Here is a tiny trained network, its code and every weight. The questions are about switching its units off for an input and a target symbol, where a switched-off unit gives its printed mean instead of its output.

import numpy as np


def w(rows, s, z=0):
    codes = np.array(rows[::2]) - 128.0
    scale = np.full(codes.shape[1], s)
    scale[-1] = z or s
    return codes * scale


def norm(h):
    return h / np.sqrt((h * h).mean(-1, keepdims=True) + 1e-5)


def f(y):
    return y / 2 * (1 + np.tanh(0.7978845608 * (y + 0.044715 * y**3)))


def softmax(a):
    e = np.exp(a - a.max(-1, keepdims=True))
    return e / e.sum(-1, keepdims=True)


def log_softmax(a):
    a = a - a.max(-1, keepdims=True)
    return a - np.log(np.exp(a).sum(-1, keepdims=True))


def net(x, mask):
    ids = ['ΓΔΞαεζηθτψ'.index(c) for c in x.split()]
    T = len(ids)
    res = E[ids] + P[:T]
    u = 0
    for l in range(2):
        q, k, v = (norm(res) @ M[l].T for M in (Q, K, V))
        z = softmax(np.where(np.tri(T) > 0, q @ k.T / 3**0.5, -1e9)) @ v
        res = res + np.where(mask[u], z, O[l][:, -1]) @ O[l][:, :-1]
        u += 1
        y = f(norm(res) @ A[l][:, :-1].T + A[l][:, -1])
        res = res + np.where(mask[u : u + 8], y, B[l][:, -1]) @ B[l][:, :-1]
        u += 8
    return log_softmax(norm(res)[-1] @ U[:, :-1].T + U[:, -1])


Q, K, V, O, A, B = {}, {}, {}, {}, {}, {}
E = w([
[85,106,176,80,93,123,140,35,193,170,225,117],'Γ',
[235,146,119,153,85,96,110,94,48,86,90,6],'Δ',
[225,147,128,107,90,165,225,180,76,172,212,184],'Ξ',
[86,96,115,61,189,201,95,186,107,160,201,103],'α',
[141,113,42,130,55,156,156,112,114,179,95,115],'ε',
[58,168,177,151,68,202,72,139,103,153,175,246],'ζ',
[123,144,75,187,131,104,104,190,176,118,116,194],'η',
[112,157,123,195,47,81,83,75,175,130,149,178],'θ',
[63,180,122,4,167,60,139,141,113,34,96,139],'τ',
[180,117,115,133,98,114,87,129,146,110,185,169],'ψ',
],0.02)
P = w([
[115,210,190,134,108,136,188,198,152,114,179,5],'0',
[151,148,38,128,154,167,149,82,232,145,152,121],'1',
[116,133,109,134,147,134,171,149,83,149,109,107],'2',
[167,121,103,100,126,139,134,85,159,166,131,115],'3',
[142,99,129,125,111,114,130,117,105,155,141,115],'4',
[160,133,139,126,49,108,86,145,153,121,138,131],'5',
[153,81,124,136,104,64,125,142,115,189,80,121],'6',
[174,85,152,111,83,129,82,136,109,145,120,121],'7',
[207,46,161,71,113,113,83,145,127,159,74,142],'8',
[188,80,128,117,88,178,153,98,150,183,117,74],'9',
],0.011)
Q[0] = w([
[94,211,234,148,190,159,185,93,15,11,160,71],'0.h0',
[196,134,249,173,134,198,227,85,56,75,90,158],'0.h0',
[44,148,253,71,247,252,129,75,109,187,243,51],'0.h0',
],0.0062)
K[0] = w([
[125,97,45,126,157,82,148,72,163,160,120,185],'0.h0',
[207,108,87,100,215,227,190,63,90,130,99,210],'0.h0',
[164,1,133,85,137,128,47,110,120,137,23,189],'0.h0',
],0.0078)
V[0] = w([
[154,254,171,109,102,147,34,74,48,10,62,126],'0.h0',
[44,155,82,113,86,136,159,96,102,120,42,106],'0.h0',
[151,119,122,112,165,34,133,121,191,75,146,131],'0.h0',
],0.0063)
O[0] = w([
[55,179,104,122,120,147,90,73,92,170,142,161,5],'0.h0',
[165,70,113,196,166,135,155,161,178,145,217,148,27],'0.h0',
[119,156,8,138,123,31,126,89,184,121,151,151,104],'0.h0',
],0.011,0.003)
A[0] = w([
[202,124,132,199,191,150,166,101,181,121,171,113,77],'0.n0',
[239,160,95,133,158,157,95,71,50,144,127,65,90],'0.n1',
[175,48,73,152,87,207,127,78,64,203,72,199,225],'0.n2',
[36,124,84,27,161,101,111,108,128,67,113,151,251],'0.n3',
[194,149,144,166,87,83,193,117,125,192,159,188,134],'0.n4',
[75,109,184,112,137,195,197,129,110,236,181,219,233],'0.n5',
[82,175,212,130,122,223,97,152,113,190,219,121,190],'0.n6',
[56,243,149,3,211,41,185,74,155,48,71,100,161],'0.n7',
],0.0074,0.003)
B[0] = w([
[118,161,166,88,108,116,131,165,108,59,80,92,137],'0.n0',
[181,99,137,193,87,39,177,92,92,113,115,75,174],'0.n1',
[90,164,129,132,191,96,64,188,199,35,177,219,216],'0.n2',
[183,171,108,52,140,151,73,112,115,182,237,173,242],'0.n3',
[224,115,60,82,162,197,171,199,176,176,57,114,177],'0.n4',
[171,136,255,192,175,162,102,159,93,121,135,218,233],'0.n5',
[75,131,192,115,138,106,155,104,150,167,80,167,241],'0.n6',
[128,134,48,29,13,228,103,120,50,62,223,170,255],'0.n7',
],0.0087,0.0072)
Q[1] = w([
[158,193,38,166,111,35,89,120,194,2,75,140],'1.h0',
[234,194,62,111,140,78,37,202,236,128,117,190],'1.h0',
[168,98,7,210,108,122,47,130,179,134,110,160],'1.h0',
],0.0078)
K[1] = w([
[77,175,154,163,161,130,170,119,152,157,162,40],'1.h0',
[62,255,142,121,77,224,237,150,98,131,135,83],'1.h0',
[98,217,110,156,121,131,169,141,177,42,179,40],'1.h0',
],0.0071)
V[1] = w([
[155,150,59,137,155,159,176,201,7,57,127,160],'1.h0',
[202,202,157,178,111,119,149,107,80,246,110,104],'1.h0',
[86,115,107,254,104,108,137,122,200,38,166,143],'1.h0',
],0.0072)
O[1] = w([
[140,108,88,133,169,104,251,101,185,77,101,178,194],'1.h0',
[240,94,82,121,171,195,147,105,97,131,70,118,110],'1.h0',
[211,170,179,99,201,90,158,135,127,123,133,94,3],'1.h0',
],0.013,0.0061)
A[1] = w([
[129,165,93,147,109,144,83,145,115,115,145,117,100],'1.n0',
[118,123,131,124,138,94,82,178,179,140,138,134,192],'1.n1',
[152,152,126,146,71,151,198,136,136,178,140,126,243],'1.n2',
[164,95,134,85,151,164,178,146,146,170,163,151,56],'1.n3',
[162,186,157,122,199,70,119,125,162,155,115,91,133],'1.n4',
[160,102,141,161,187,71,126,72,75,83,85,5,3],'1.n5',
[68,100,183,120,121,112,128,135,121,175,167,43,163],'1.n6',
[156,124,157,123,131,170,187,166,142,81,129,129,54],'1.n7',
],0.012,0.0038)
B[1] = w([
[156,219,210,124,115,174,93,184,66,64,138,130,182],'1.n0',
[115,161,126,173,148,53,171,88,131,135,175,58,244],'1.n1',
[182,49,172,131,126,83,95,165,144,138,69,150,225],'1.n2',
[218,181,140,130,55,127,155,113,203,176,131,35,255],'1.n3',
[45,123,174,80,245,117,79,111,117,50,135,102,147],'1.n4',
[164,119,154,166,78,57,199,95,81,222,132,97,193],'1.n5',
[120,63,36,109,170,195,129,57,120,103,122,59,196],'1.n6',
[132,147,83,7,97,127,159,144,124,123,114,215,211],'1.n7',
],0.011,0.0055)
U = w([
[64,46,139,202,56,152,70,172,159,54,142,75,145],'Γ',
[41,134,223,150,124,140,103,111,83,148,111,194,134],'Δ',
[151,159,143,116,72,165,159,212,179,179,100,133,12],'Ξ',
[51,4,71,149,152,198,108,48,110,67,45,123,254],'α',
[70,100,184,115,171,113,173,102,152,3,149,88,125],'ε',
[133,132,179,130,183,156,30,135,85,105,104,82,130],'ζ',
[147,186,97,200,68,94,151,99,116,150,163,6,194],'η',
[178,132,82,215,175,197,60,55,136,140,152,135,102],'θ',
[69,104,80,210,107,100,158,121,176,193,227,168,38],'τ',
[59,168,86,72,57,135,119,100,52,113,156,159,119],'ψ',
],0.0064,0.0026)

Each question gives the input, a string of symbols that net reads in full, and the target symbol t.
The units are the heads (3 rows each of Q, K, V and O) and the neurons (one row each of A and B). Each row of codes is followed by its name. A weight is (code - 128) times the scale printed after its matrix; where a second scale follows, it is the last column's (O, A, B and U).
mask holds one flag per unit, layer by layer, with each layer's heads first. A switched-off unit (its flag False) gives its mean, the last column of its rows in O or B, instead of its output. The means were averaged over made-up inputs and are rounded, as every weight is.
A unit's drop is (log p(t) with every unit on - log p(t) with that unit switched off) / (log p(t) with every unit on - log p(t) with every unit switched off).
The circuit of an input: a set's keep is (log p(t) with only the set's units on - log p(t) with every unit switched off) / (log p(t) with every unit on - log p(t) with every unit switched off). Starting from the 12 units with the biggest drops (on a tie, the unit counted first), units are removed one at a time, each time the one whose removal leaves the highest keep (on an exact tie, the one counted first), for as long as the keep stays at least 0.8.
circuit, biggest first: the units of the circuit, biggest drop first
unit that matters most: the unit with the biggest drop
k most important neurons: the k neurons with the biggest drops, biggest first
top k neurons in layer l: the k neurons of layer l with the biggest drops, biggest first
drop of u: that unit's drop, to one decimal
input η α α Δ Γ Δ τ Δ α, target Δ: circuit, biggest first : [0.h0 0.n5 0.n6]
input τ Δ Γ Δ η ε, target τ: most important neuron : [0.n7]
input η ε τ α α Ξ ε ψ, target ε: 3 most important neurons : [1.n4 0.n7 0.n3]
input α τ Ξ ψ τ θ η, target Γ: top 2 neurons in layer 0 : [0.n6 0.n2]
input θ Γ ζ θ, target ζ: circuit, biggest first : [1.h0 0.n7 1.n4]
input Ξ ψ ψ θ ε Ξ ε, target α: circuit, biggest first : [1.h0 0.n2 0.h0]
input Ξ ψ Δ Ξ α, target Ξ: circuit, biggest first : [1.h0 1.n3]
input ζ θ α Ξ τ α ψ, target Δ: circuit, biggest first : [0.h0 0.n6]
input η η α θ, target ε: circuit, biggest first : [1.h0 1.n4 0.n3]
input Ξ τ α, target τ: circuit, biggest first : [0.h0 0.n7]
input θ α θ Ξ ψ α α ψ, target ζ: circuit, biggest first : [1.h0 0.n7 1.n4]
input Δ τ α ε ε, target θ: 2 most important neurons : [0.n2 0.n7]
input Ξ τ Δ α, target Δ: 3 most important neurons : [0.n5 0.n6 0.n4]
input α ε α ψ ψ α θ ε, target Γ: unit that matters most : 0.n2
input θ ψ Δ ε α, target ε: top 2 neurons in layer 0 : [0.n2 0.n3]
input Γ Ξ η η α, target η: 2 most important neurons : [1.n3 0.n7]
input Γ α α η, target η: 4 most important neurons : [1.n1 0.n7 0.n2 0.n5]
input θ ζ τ η, target ζ: 2 most important neurons : [0.n7 1.n4]
input Δ θ Δ τ ψ, target θ: 2 most important neurons : [0.n2 0.n3]
input τ Γ η Γ ε η η, target τ: circuit, biggest first : [0.h0]
input Ξ α α ψ α Ξ η, target α: drop of 0.n6 : 0.0
input α α α ε ψ α Γ α Γ, target α: drop of 0.n2 : 0.1
input Ξ ζ ε ζ α η, target α: drop of 1.h0 : 0.9
input ε ζ Γ η Γ ψ, target Ξ: drop of 0.h0 : 0.3
